Here is a tiny trained network, its code and every weight. The questions are about switching its units off for an input and a class, where a switched-off unit gives its printed mean instead of its output.

import numpy as np


def w(rows, s, z=0):
    codes = np.array(rows[::2]) - 128.0
    scale = np.full(codes.shape[1], s)
    scale[-1] = z or s
    return codes * scale


def norm(h):
    return h / np.sqrt((h * h).mean(-1, keepdims=True) + 1e-5)


def f(y):
    return y / 2 * (1 + np.tanh(0.7978845608 * (y + 0.044715 * y**3)))


def log_softmax(a):
    a = a - a.max(-1, keepdims=True)
    return a - np.log(np.exp(a).sum(-1, keepdims=True))


def net(x, mask):
    res = np.array(x, float).reshape(1, 8) / 4 @ E
    u = 0
    for l in range(4):
        y = f(norm(res) @ A[l][:, :-1].T + A[l][:, -1])
        res = res + np.where(mask[u : u + 6], y, B[l][:, -1]) @ B[l][:, :-1]
        u += 6
    return log_softmax(norm(res)[-1] @ U[:, :-1].T + U[:, -1])


A, B = {}, {}
E = w([
[125,129,126,122,128,127,119],'x0',
[123,125,126,126,123,129,129],'x1',
[102,108,254,165,124,17,84],'x2',
[66,183,127,75,113,94,197],'x3',
[125,129,129,130,131,128,126],'x4',
[126,126,130,130,123,134,131],'x5',
[140,243,106,203,7,98,86],'x6',
[130,127,128,126,126,126,130],'x7',
],0.0091)
A[0] = w([
[116,94,248,90,155,41,130,102],'0.n0',
[80,143,245,223,107,11,92,68],'0.n1',
[124,164,161,165,100,100,71,53],'0.n2',
[54,109,190,147,118,93,204,51],'0.n3',
[3,105,151,67,184,65,208,2],'0.n4',
[133,34,248,105,152,73,102,135],'0.n5',
],0.0059,0.006)
B[0] = w([
[6,50,85,150,126,12,165,231],'0.n0',
[205,122,208,46,43,146,112,253],'0.n1',
[174,112,143,71,57,186,142,139],'0.n2',
[77,81,120,106,81,83,161,144],'0.n3',
[102,97,130,101,171,106,193,174],'0.n4',
[68,131,140,187,254,165,69,254],'0.n5',
],0.0068,0.0051)
A[1] = w([
[43,164,58,82,93,41,181,29],'1.n0',
[160,138,198,193,74,65,125,46],'1.n1',
[144,31,59,39,255,208,196,145],'1.n2',
[24,220,124,33,104,74,242,188],'1.n3',
[164,237,38,205,20,135,128,83],'1.n4',
[131,112,139,62,182,156,173,2],'1.n5',
],0.0071,0.007)
B[1] = w([
[170,130,176,154,183,178,89,141],'1.n0',
[144,121,118,60,73,77,137,147],'1.n1',
[161,167,215,130,1,42,77,254],'1.n2',
[80,194,183,99,143,97,214,236],'1.n3',
[110,93,72,70,217,183,146,216],'1.n4',
[105,154,124,126,44,145,127,126],'1.n5',
],0.0089,0.0083)
A[2] = w([
[160,166,74,109,169,152,141,109],'2.n0',
[173,87,49,144,163,174,95,1],'2.n1',
[76,66,145,179,251,118,151,145],'2.n2',
[121,123,116,125,116,109,140,32],'2.n3',
[175,116,146,125,81,103,87,55],'2.n4',
[139,56,120,170,118,97,54,96],'2.n5',
],0.014,0.008)
B[2] = w([
[107,114,104,167,132,143,109,187],'2.n0',
[90,87,77,92,9,87,117,168],'2.n1',
[67,43,147,111,165,158,97,254],'2.n2',
[104,168,182,120,141,108,149,108],'2.n3',
[145,87,104,141,203,126,151,196],'2.n4',
[141,144,116,119,149,211,54,208],'2.n5',
],0.015,0.0076)
A[3] = w([
[183,48,157,179,154,147,52,116],'3.n0',
[110,184,82,162,245,184,172,2],'3.n1',
[253,103,83,172,113,148,45,66],'3.n2',
[97,56,77,194,67,143,59,50],'3.n3',
[81,136,199,115,110,59,137,66],'3.n4',
[194,56,129,115,95,122,53,73],'3.n5',
],0.012,0.0055)
B[3] = w([
[208,218,89,196,144,138,197,254],'3.n0',
[70,234,34,90,233,254,153,151],'3.n1',
[162,112,133,207,120,28,205,231],'3.n2',
[146,70,105,129,36,146,75,198],'3.n3',
[184,154,43,78,64,136,145,216],'3.n4',
[110,187,136,193,220,167,133,220],'3.n5',
],0.012,0.0086)
U = w([
[244,191,166,238,174,56,206,254],'0',
[176,230,203,15,27,38,211,182],'1',
[108,30,203,210,253,210,12,53],'2',
[6,20,232,23,185,23,206,114],'3',
[101,22,8,172,24,145,54,43],'4',
[29,231,34,75,218,238,177,45],'5',
],0.016,0.0087)

Each question gives the input, the list of numbers given to net, and the class t.
The units are the neurons (one row each of A and B). Each row of codes is followed by its name. A weight is (code - 128) times the scale printed after its matrix; where a second scale follows, it is the last column's (A, B and U).
mask holds one flag per neuron, layer by layer. A switched-off neuron (its flag False) gives its mean, the last column of its row in B, instead of its output. The means were averaged over made-up inputs and are rounded, as every weight is.
A unit's drop is (log p(t) with every unit on - log p(t) with that unit switched off) / (log p(t) with every unit on - log p(t) with every unit switched off).
The circuit of an input: a set's keep is (log p(t) with only the set's units on - log p(t) with every unit switched off) / (log p(t) with every unit on - log p(t) with every unit switched off). Starting from the 12 units with the biggest drops (on a tie, the unit counted first), units are removed one at a time, each time the one whose removal leaves the highest keep (on an exact tie, the one counted first), for as long as the keep stays at least 0.8.
circuit, biggest first: the units of the circuit, biggest drop first
k most important neurons: the k neurons with the biggest drops, biggest first
k most important neurons of layer l: the k neurons of layer l with the biggest drops, biggest first
drop when u is switched off: that unit's drop, to one decimal
input [-6,0,-6,-3,-7,-8,1,5], class 4: 2 most important neurons	1.n4, 0.n5
input [-7,-3,-7,-1,3,-2,1,1], class 4: 2 most important neurons	1.n4, 1.n3
input [-3,4,-5,-5,4,5,-5,1], class 0: circuit, biggest first	1.n2
input [7,3,-5,-1,2,2,7,2], class 4: 2 most important neurons	2.n1, 1.n3
input [4,-2,-5,0,-6,-8,4,6], class 4: 3 most important neurons	2.n1, 1.n3, 0.n0
input [6,0,0,3,4,6,7,6], class 5: 2 most important neurons	1.n4, 1.n2
input [7,2,-1,-1,-8,-5,7,8], class 4: 2 most important neurons	1.n4, 1.n3
input [-8,2,4,4,8,-5,1,2], class 1: 2 most important neurons	0.n1, 3.n4
input [-2,1,-3,-4,2,6,1,4], class 4: 2 most important neurons	0.n5, 2.n1
input [-3,-2,0,7,-3,-8,-8,-6], class 1: 3 most important neurons	1.n2, 3.n4, 1.n4
input [-2,-7,0,-4,-7,-1,6,0], class 4: 3 most important neurons	1.n2, 1.n4, 2.n1
input [-1,-2,-5,-1,0,5,5,-2], class 4: 2 most important neurons	2.n1, 1.n3
input [-2,6,-2,1,7,-4,6,-8], class 5: 2 most important neurons	0.n5, 3.n1
input [4,-6,-8,7,-5,-4,-8,1], class 1: circuit, biggest first	1.n2
input [7,-5,-1,-1,-4,-2,-6,-3], class 0: 2 most important neurons of layer 1	1.n2, 1.n3
input [7,-3,0,-3,5,-5,-5,7], class 0: 2 most important neurons of layer 1	1.n2, 1.n4
input [-8,-2,-3,-4,-8,-2,-6,-5], class 0: drop when 1.n2 is switched off	3.4
input [7,-1,1,0,1,7,-2,7], class 2: drop when 1.n3 is switched off	0.3
input [-6,-6,5,-1,-1,2,-1,1], class 2: drop when 0.n5 is switched off	2.3
input [0,-6,-1,3,4,-5,8,-5], class 5: circuit, biggest first	1.n4
